Here is a tiny trained network, its code and every weight. The questions are about switching its units off for an input and a target symbol, where a switched-off unit gives its printed mean instead of its output.

import numpy as np


def w(rows, s, z=0):
    codes = np.array(rows[::2]) - 128.0
    scale = np.full(codes.shape[1], s)
    scale[-1] = z or s
    return codes * scale


def norm(h):
    return h / np.sqrt((h * h).mean(-1, keepdims=True) + 1e-5)


def f(y):
    return np.maximum(y, 0)


def softmax(a):
    e = np.exp(a - a.max(-1, keepdims=True))
    return e / e.sum(-1, keepdims=True)


def log_softmax(a):
    a = a - a.max(-1, keepdims=True)
    return a - np.log(np.exp(a).sum(-1, keepdims=True))


def net(x, mask):
    ids = ['ΘΨαεμξω'.index(c) for c in x.split()]
    T = len(ids)
    res = E[ids] + P[:T]
    q, k, v = (norm(res) @ M[0].T for M in (Q, K, V))
    z = softmax(np.where(np.tri(T) > 0, q @ k.T / 2**0.5, -1e9)) @ v
    res = res + np.where(mask[0], z, O[0][:, -1]) @ O[0][:, :-1]
    y = f(norm(res) @ A[0][:, :-1].T + A[0][:, -1])
    res = res + np.where(mask[1:17], y, B[0][:, -1]) @ B[0][:, :-1]
    return log_softmax(norm(res)[-1] @ U[:, :-1].T + U[:, -1])


Q, K, V, O, A, B = {}, {}, {}, {}, {}, {}
E = w([
[113,121,40,135,126],'Θ',
[148,66,78,148,169],'Ψ',
[243,149,131,156,182],'α',
[164,129,4,159,99],'ε',
[77,124,101,197,201],'μ',
[103,133,110,146,199],'ξ',
[129,121,69,111,120],'ω',
],0.014)
P = w([
[90,150,207,48,123],'0',
[174,188,108,166,78],'1',
[30,82,130,174,94],'2',
[254,1,19,145,170],'3',
[169,200,108,157,77],'4',
[26,86,132,175,94],'5',
],0.0097)
Q[0] = w([
[155,215,122,69,142],'head 0',
[122,6,132,182,164],'head 0',
],0.012)
K[0] = w([
[144,133,35,249,146],'head 0',
[95,64,203,94,159],'head 0',
],0.011)
V[0] = w([
[164,209,86,212,176],'head 0',
[62,1,122,204,84],'head 0',
],0.007)
O[0] = w([
[137,92,7,48,124,223],'head 0',
[146,3,126,199,70,3],'head 0',
],0.0047,0.0023)
A[0] = w([
[124,160,60,141,68,106],'neuron 0',
[136,177,65,123,55,251],'neuron 1',
[81,134,110,167,121,153],'neuron 2',
[141,49,130,137,141,48],'neuron 3',
[139,221,88,134,134,26],'neuron 4',
[199,148,83,140,76,222],'neuron 5',
[194,214,198,66,120,99],'neuron 6',
[55,167,149,233,120,43],'neuron 7',
[139,193,94,88,133,13],'neuron 8',
[218,119,179,140,138,205],'neuron 9',
[128,107,142,119,172,182],'neuron 10',
[113,136,139,187,101,173],'neuron 11',
[159,26,45,250,119,150],'neuron 12',
[115,74,228,157,106,85],'neuron 13',
[91,26,80,127,172,115],'neuron 14',
[125,158,54,102,144,57],'neuron 15',
],0.012,0.0032)
B[0] = w([
[167,111,180,216,135,173],'neuron 0',
[143,108,144,189,168,190],'neuron 1',
[58,155,80,125,110,165],'neuron 2',
[162,21,90,96,178,151],'neuron 3',
[86,171,123,113,55,169],'neuron 4',
[75,56,196,72,192,193],'neuron 5',
[176,73,81,168,138,149],'neuron 6',
[226,152,150,128,115,172],'neuron 7',
[115,105,166,87,82,157],'neuron 8',
[16,150,66,173,147,160],'neuron 9',
[190,83,103,149,28,152],'neuron 10',
[177,104,238,149,149,152],'neuron 11',
[144,148,101,5,120,248],'neuron 12',
[110,108,71,90,3,141],'neuron 13',
[124,108,101,117,210,192],'neuron 14',
[114,170,142,149,78,176],'neuron 15',
],0.0073,0.014)
U = w([
[241,254,66,121,108,184],'Θ',
[242,120,118,129,51,96],'Ψ',
[31,233,37,122,100,87],'α',
[73,71,65,136,82,38],'ε',
[96,159,142,53,180,149],'μ',
[147,145,62,235,217,122],'ξ',
[178,112,177,209,128,250],'ω',
],0.01,0.0024)

Each question gives the input, a string of symbols that net reads in full, and the target symbol t.
The units are the heads (2 rows each of Q, K, V and O) and the neurons (one row each of A and B). Each row of codes is followed by its name. A weight is (code - 128) times the scale printed after its matrix; where a second scale follows, it is the last column's (O, A, B and U).
mask holds one flag per unit, heads first, then neurons. A switched-off unit (its flag False) gives its mean, the last column of its rows in O or B, instead of its output. The means were averaged over made-up inputs and are rounded, as every weight is.
A unit's drop is (log p(t) with every unit on - log p(t) with that unit switched off) / (log p(t) with every unit on - log p(t) with every unit switched off).
The circuit of an input: a set's keep is (log p(t) with only the set's units on - log p(t) with every unit switched off) / (log p(t) with every unit on - log p(t) with every unit switched off). Starting from the 12 units with the biggest drops (on a tie, the unit counted first), units are removed one at a time, each time the one whose removal leaves the highest keep (on an exact tie, the one counted first), for as long as the keep stays at least 0.8.
units of the circuit, in order: the units of the circuit, biggest drop first
unit that matters most: the unit with the biggest drop
k most important neurons: the k neurons with the biggest drops, biggest first
drop of u: that unit's drop, to one decimal
input ω ε μ α ξ Θ, target ω: 3 most important neurons => neuron 11; neuron 7; neuron 12
input α μ ε, target α: unit that matters most => head 0
input ξ ω Ψ Ψ ε, target Ψ: 4 most important neurons => neuron 0; neuron 5; neuron 9; neuron 14
input ε ξ μ ε Θ, target ε: units of the circuit, in order => neuron 5; neuron 7; neuron 0
input ω ε ω α ξ μ, target ω: 3 most important neurons => neuron 7; neuron 11; neuron 12
input Θ ξ ξ, target Θ: 3 most important neurons => neuron 7; neuron 5; neuron 1
input ξ μ ω μ α α, target ξ: 2 most important neurons => neuron 9; neuron 12
input Θ ξ Ψ Θ Ψ, target μ: 2 most important neurons => neuron 12; neuron 5
input ξ ξ ε μ α, target ξ: units of the circuit, in order => neuron 9; neuron 12
input ε μ ξ ε ξ, target α: 3 most important neurons => neuron 4; neuron 7; neuron 11
input Ψ μ α, target Ψ: units of the circuit, in order => head 0; neuron 13
input Ψ ξ μ μ Θ ξ, target Ψ: 4 most important neurons => neuron 7; neuron 13; neuron 5; neuron 11
input α ξ μ Θ ω, target ω: 4 most important neurons => neuron 0; neuron 12; neuron 1; neuron 5
input ξ ξ ξ Θ, target μ: unit that matters most => neuron 12
input Θ ξ α μ ξ ω, target Θ: 3 most important neurons => neuron 7; neuron 5; neuron 9
input Θ μ α, target Θ: 3 most important neurons => neuron 7; neuron 5; neuron 1
input μ μ α ξ μ, target Θ: 2 most important neurons => neuron 7; neuron 12
input α ω α, target α: drop of neuron 4 => 0.3
input Θ ξ ξ ξ ξ Θ, target Θ: drop of neuron 7 => 0.8
input α μ ξ, target α: drop of neuron 5 => 0.2
input ξ μ α α Ψ, target μ: unit that matters most => neuron 5
